Here is a tiny trained network, its code and every weight. The questions are about switching its units off for an input and a class, where a switched-off unit gives its printed mean instead of its output.

import numpy as np


def w(rows, s, z=0):
    codes = np.array(rows[::2]) - 128.0
    scale = np.full(codes.shape[1], s)
    scale[-1] = z or s
    return codes * scale


def f(y):
    return np.maximum(y, 0)


def log_softmax(a):
    a = a - a.max(-1, keepdims=True)
    return a - np.log(np.exp(a).sum(-1, keepdims=True))


def net(x, mask):
    res = np.array(x, float).reshape(1, 6) / 4 @ E
    y = f(res @ A[0][:, :-1].T + A[0][:, -1])
    res = res + np.where(mask, y, B[0][:, -1]) @ B[0][:, :-1]
    return log_softmax(res[-1] @ U[:, :-1].T + U[:, -1])


A, B = {}, {}
E = w([
[126,130,127,124,131,127,125],'x0',
[107,33,139,162,234,85,123],'x1',
[215,89,203,33,115,94,145],'x2',
[123,137,129,123,136,124,129],'x3',
[94,109,208,123,137,255,66],'x4',
[221,183,140,192,165,100,35],'x5',
],0.0077)
A[0] = w([
[192,153,134,179,185,117,55,67],'n1',
[121,67,141,149,218,116,109,71],'n2',
[178,178,129,172,179,94,43,162],'n3',
[183,98,187,82,123,135,145,78],'n4',
[118,48,134,138,203,113,103,2],'n5',
[200,157,133,196,162,103,66,95],'n6',
[50,164,62,215,139,148,111,93],'n7',
[193,106,212,49,110,107,141,38],'n8',
[55,85,91,93,119,113,222,98],'n9',
[111,112,213,118,141,225,77,83],'n10',
[30,66,108,88,111,141,214,84],'n11',
[139,242,134,90,17,169,133,94],'n12',
[75,131,107,189,125,183,94,19],'n13',
[61,87,143,95,126,175,188,129],'n14',
[111,46,152,156,215,92,90,68],'n15',
[90,53,134,121,194,112,151,99],'n16',
[107,114,200,132,134,216,91,67],'n17',
[140,220,120,75,41,183,116,30],'n18',
[71,171,76,192,110,158,114,46],'n19',
[181,153,3,135,119,25,217,44],'n20',
[95,100,173,127,130,221,73,33],'n21',
[34,171,27,192,152,148,120,159],'n22',
],0.007,0.00074)
B[0] = w([
[129,197,184,153,55,186,131,205],'n1',
[148,156,53,152,140,158,185,197],'n2',
[125,183,193,127,62,182,133,213],'n3',
[158,67,154,78,173,103,147,195],'n4',
[151,148,52,166,154,158,170,193],'n5',
[134,184,194,144,61,170,119,207],'n6',
[200,67,179,47,178,120,151,206],'n7',
[211,64,158,59,190,105,157,222],'n8',
[106,191,187,164,48,175,111,217],'n9',
[57,96,105,165,134,60,67,219],'n10',
[137,199,201,135,49,183,147,223],'n11',
[147,134,29,173,180,145,195,234],'n12',
[152,71,149,72,175,101,117,181],'n13',
[110,190,175,155,61,171,93,199],'n14',
[150,165,52,168,155,164,176,212],'n15',
[166,170,62,163,129,176,181,196],'n16',
[58,113,109,160,141,56,61,204],'n17',
[136,149,34,173,163,138,195,218],'n18',
[177,80,156,52,178,112,174,189],'n19',
[10,92,137,156,133,17,3,254],'n20',
[58,110,112,153,137,64,81,202],'n21',
[199,56,199,41,175,135,158,216],'n22',
],0.0068,0.0071)
U = w([
[130,182,199,143,52,179,123,254],'0',
[180,52,166,51,171,124,144,124],'1',
[144,148,6,167,145,157,168,104],'2',
[60,99,116,154,126,60,56,10],'3',
],0.019,0.00045)

Each question gives the input, the list of numbers given to net, and the class t.
The units are the neurons (one row each of A and B). Each row of codes is followed by its name. A weight is (code - 128) times the scale printed after its matrix; where a second scale follows, it is the last column's (A, B and U).
mask holds one flag per neuron, in row order. A switched-off neuron (its flag False) gives its mean, the last column of its row in B, instead of its output. The means were averaged over made-up inputs and are rounded, as every weight is.
A unit's drop is (log p(t) with every unit on - log p(t) with that unit switched off) / (log p(t) with every unit on - log p(t) with every unit switched off).
The circuit of an input: a set's keep is (log p(t) with only the set's units on - log p(t) with every unit switched off) / (log p(t) with every unit on - log p(t) with every unit switched off). Starting from the 12 units with the biggest drops (on a tie, the unit counted first), units are removed one at a time, each time the one whose removal leaves the highest keep (on an exact tie, the one counted first), for as long as the keep stays at least 0.8.
units of the circuit, in order: the units of the circuit, biggest drop first
unit that matters most: the unit with the biggest drop
top k neurons: the k neurons with the biggest drops, biggest first
drop when u is switched off: that unit's drop, to one decimal
input [0,-3,6,-6,5,2], class 1: top 2 neurons	(n8 n20)
input [7,-6,2,8,6,5], class 2: top 2 neurons	(n12 n18)
input [5,3,-6,8,-7,4], class 3: units of the circuit, in order	(n20)
input [6,-6,-6,-3,-3,2], class 1: units of the circuit, in order	(n22 n7)
input [-1,-5,-6,1,-5,-3], class 1: units of the circuit, in order	(n22 n7)
input [-6,4,-7,2,-8,-6], class 3: top 3 neurons	(n20 n9 n8)
input [-1,-8,6,5,7,6], class 2: units of the circuit, in order	(n12 n18)
input [-7,-1,3,-1,-3,-4], class 0: units of the circuit, in order	(n9 n11)
input [-5,3,-6,0,-7,-5], class 3: top 2 neurons	(n20 n8)
input [0,2,-7,4,1,6], class 1: top 3 neurons	(n7 n22 n19)
input [-8,-7,-4,-7,0,5], class 2: top 4 neurons	(n12 n18 n11 n9)
input [-4,4,-4,-2,6,8], class 0: top 3 neurons	(n1 n3 n6)
input [-7,6,-8,7,3,-8], class 0: top 4 neurons	(n11 n9 n14 n8)
input [-1,-7,-4,2,4,5], class 2: unit that matters most	n12
input [0,1,2,0,5,-4], class 3: top 3 neurons	(n10 n17 n21)
input [6,-7,7,-5,2,6], class 1: top 2 neurons	(n8 n4)
input [8,-7,-7,1,-3,-1], class 1: top 3 neurons	(n22 n7 n19)
input [-4,-2,-7,-3,7,-4], class 1: top 2 neurons	(n22 n7)
input [7,7,6,4,-3,2], class 2: drop when n15 is switched off	0.3
input [5,-8,2,-5,5,-1], class 2: drop when n13 is switched off	0.0
input [4,3,-2,-3,-6,6], class 0: top neuron	(n3)
input [1,7,-1,-7,7,0], class 2: drop when n16 is switched off	0.4
input [-5,-3,4,1,3,3], class 1: drop when n15 is switched off	0.1
